nali: [ 88 136 116 175 105  99]
Fidi: [132  64 142 114 105 147]
Silan: [170 125  87 126 152 165]
nali
[ 88 136 116 175 105  99]

tinut: [137 195 172 140  93]
kaze: [ 95 158  74  74 169]
kifol: [122  99  78  60 142]
Fum: [141 119  94 157 123]
tinut
[137 195 172 140  93]
kifol
[122  99  78  60 142]

Zigo: [123 143 123 127]
beg: [117 125 115 133]
kav: [127  91 125 109]
setu: [108 115 149 115]
fuvil: [132 132 132 132]
Lok: [153 116 109 157]
disi: [159  95 115 155]
falon: [124 102 137 149]
Mudut: [101  95 121 162]
Mudut
[101  95 121 162]
howmany fuvil: [132]
4
Zigo
[123 143 123 127]
falon
[124 102 137 149]
howmany beg: [125]
1
howmany Zigo: [123]
2

vip: [118 120 142 125 136 138 133 128 128 131 142 130 121 143 144 125 132 121
 121 124 125 130 140]
labe: [128 130 126 129 125 128 129 128 128 128 130 127 126 131 125 131 128 127
 127 127 128 128 125]
rakot: [110 110 110 106 147 133 121 151 151 138 142 105 110 143 138 172 143 124
  96 135 134 118 148]
pebi: [133 135 120 133 120 124 127 127 124 124 139 133 135 128 139 118 121 130
 139 129 128 130 139]
sebuv: [162 156  87 141  98  96 113 129 128 117  90 124 149  89  82 125 110 148
 133 129 130 128 125]
Tikim: [113 110 137 106 153 138 127 130 148 140 147 112 108 149 144 165 143 121
  96 129 130 121 155]
Nin: [162 156  87 141  98  96 113 129 128 117  90 124 149  89  82 125 110 148
 152 142 138 125  78]
nopa: [162 156  87 141  98  96 113 129 128 117  90 124 135  89  82 125 110 148
 133 129 130 128 125]
devod: [123 120 131 122 136 133 127 129 134 131 136 124 121 137 132 138 132 124
 121 127 128 125 140]
Fuves: [128 125 126 125 131 128 127 129 131 131 130 124 140 131 132 138 132 127
 121 129 128 127 132]
zibu: [123 120 137 122 136 133 129 129 127 133 136 124 124 137 138 138 136 124
 115 127 128 125 140]
fut: [118 120 137 125 136 138 133 128 128 131 136 130 121 137 138 131 132 121
 121 124 125 130 140]
howmany zibu: [123]
1
howmany fut: [140]
1
vip
[118 120 142 125 136 138 133 128 128 131 142 130 121 143 144 125 132 121
 121 124 125 130 140]
howmany rakot: [150]
0
fut
[118 120 137 125 136 138 133 128 128 131 136 130 121 137 138 131 132 121
 121 124 125 130 140]
howmany pebi: [139]
4
howmany rakot: [110]
4

nuvuz: [118 139 118 118]
vos: [139 139 138 139]
per: [118 139 119  82]
vos
[139 139 138 139]
howmany nuvuz: [117]
0
howmany vos: [139]
3

kuvit: [113  80 163 144 122 101 138  89 102 128]
netok: [104  80 146 126 111  97 130  82  93 119]
tav: [ 93 138  89 142  60 150  72 147 119  79]
mapuz: [114 100 102  86 130  94 114  97 109 116]
votut: [111  77 164 143 121  99 120  87  93 112]
Fusu: [109 121 162 142 118  99 137  84  98 126]
faf: [133 132 130 132 133 131 130 134 134 132]
Kinol: [122  96 122  86 139  91  93  93 109 122]
vum: [103  99 109 104 104 101 107  98 100 105]
kade: [111  77 164 143 121  99 139  85 100 128]
rar: [136 169  68  88 131 139  97 163 151 114]
howmany Kinol: [123]
0
Fusu
[109 121 162 142 118  99 137  84  98 126]

miri: [155 117 122 121  77 140 131  95 108 121 129 154 123 111 129  79 134 125
 108]
Sufe: [134 112 151 140 125 137 180 131 132 109 111 133 147 129 136  99 113 125
 143]
konus: [115 117 174  67 108 162 149 123 120 121 120 115 159 128 133 102 112 126
 176]
dinep: [169 138  91 118 128 142 144  94  79 138 146 155 116 119 111 140 124 141
 102]
miri
[155 117 122 121  77 140 131  95 108 121 129 154 123 111 129  79 134 125
 108]
howmany miri: [121]
2
konus
[115 117 174  67 108 162 149 123 120 121 120 115 159 128 133 102 112 126
 176]
Sufe
[134 112 151 140 125 137 180 131 132 109 111 133 147 129 136  99 113 125
 143]

Zonik: [131 125 135 130 130 128 125 128 130 132 135 126 124 126 127 131 122 135
 126 131 129 132 132 130 130 131 113  95 130 142 133 127 129]
gukat: [136 128 136 127 135 124 124 124 125 136 124 134 123 136 132 129 119 121
 130 141 121 136 137 136 142 135 120 182 125 136 133 124 139]
zilep: [136 128 136 127 135 124 124 124 125 136 124 134 123 136 132 129 110 121
 130 141 121 136 137 136 142 135 120 127 125 136 133 124 139]
gukat
[136 128 136 127 135 124 124 124 125 136 124 134 123 136 132 129 119 121
 130 141 121 136 137 136 142 135 120 182 125 136 133 124 139]
zilep
[136 128 136 127 135 124 124 124 125 136 124 134 123 136 132 129 110 121
 130 141 121 136 137 136 142 135 120 127 125 136 133 124 139]

lon: [126 181 154 109 114 119 103 141 121 141 146 147 154 168  79 145  98 181
 122 150 113 164 100  90 164  99]
nus: [165 156 181  65 129 132 180  93 144  69 146 124 191 152 164  86  94 156
 136 131 164 177 172 122 106  71]
tuki: [ 74 159  72 142  84 165 186 158 176 163 192  73 123 153 153  86 123 177
 133 188 178 122 153 103 115 170]
Tabos: [ 82 169  85 150  70  80 170 124 168 122 169 179 177  69 168 149 160 115
  65 154 135  90  72 145 104 189]
Biva: [165 156 181  65 129 132 191  93 144  69 191 124 191 152 164  86 165 156
 191 131 164 177 172 122 183  66]
givur: [180  96 158 170 153 131 134  92 107  69 161 145  96 139  85 134 165 109
 130 183 180 192  87 185  77 138]
Vut: [ 90 128 102 121 106 149  87 151  85 118 108 150  99 167 187 144  85 165
  95 163 143  78 125 121 106 163]
mul: [ 90 128 102 121 106 149  87 151  68 118 108 150  99 167 187 144  85 165
 124 163 143  78 125 105 106 135]
lileg: [148  93 190 133 170  83  92 190 112 163 124 130 117  73 184 171 174 152
 162  88 153 103 125 181 191 113]
pubat: [ 82 169  85 150  70  80 170 135 168 122 169 179 177  69 168 149 160 115
  65 154 135  90  72 145 104 189]
howmany tuki: [123]
2
lon
[126 181 154 109 114 119 103 141 121 141 146 147 154 168  79 145  98 181
 122 150 113 164 100  90 164  99]
Tabos
[ 82 169  85 150  70  80 170 124 168 122 169 179 177  69 168 149 160 115
  65 154 135  90  72 145 104 189]
howmany Vut: [121]
2
howmany Biva: [191]
4

zag: [109 111 145 156 149 129 146 112 104  92]
sak: [ 95 111  95  95 149 118  95  95 149 149]
mef: [ 95 111  90  94  84 148  99 102 149 170]
tar: [109 119 145 156 149 129 146 112 104  92]
howmany zag: [129]
1
howmany sak: [149]
3
zag
[109 111 145 156 149 129 146 112 104  92]
mef
[ 95 111  90  94  84 148  99 102 149 170]
sak
[ 95 111  95  95 149 118  95  95 149 149]

voru: [128  84 127 129 129]
Lek: [129  78 125 128 129]
reru: [129 128 129 125 129]
vudiv: [126 111 106 127 130]
Sebev: [128 157 129 124 157]
vilip: [128 126 127 128 129]
folu: [126 126 170 126 126]
Ber: [128 104 111 128 130]
zap: [129 125 125 128 130]
dil: [128 157 125 125 127]
voru
[128  84 127 129 129]
howmany Ber: [128]
2
howmany Sebev: [157]
2
howmany reru: [130]
0
howmany folu: [126]
4
dil
[128 157 125 125 127]
reru
[129 128 129 125 129]

dal: [119 119 117 119]
nibi: [132 154 135 141]
rusi: [169 121 145 137]
Gar: [152 175 101 122]
nare: [128 146 118 104]
dip: [152 175 101 123]
gabeg: [129 154  82  93]
Renem: [132 154  83  98]
mir: [150 178  99 118]
Loku: [166 102 159 162]
sedud: [151 175 102 120]
Lop: [129 154 106 106]
howmany nare: [117]
0
nibi
[132 154 135 141]
Lop
[129 154 106 106]
howmany dal: [119]
3

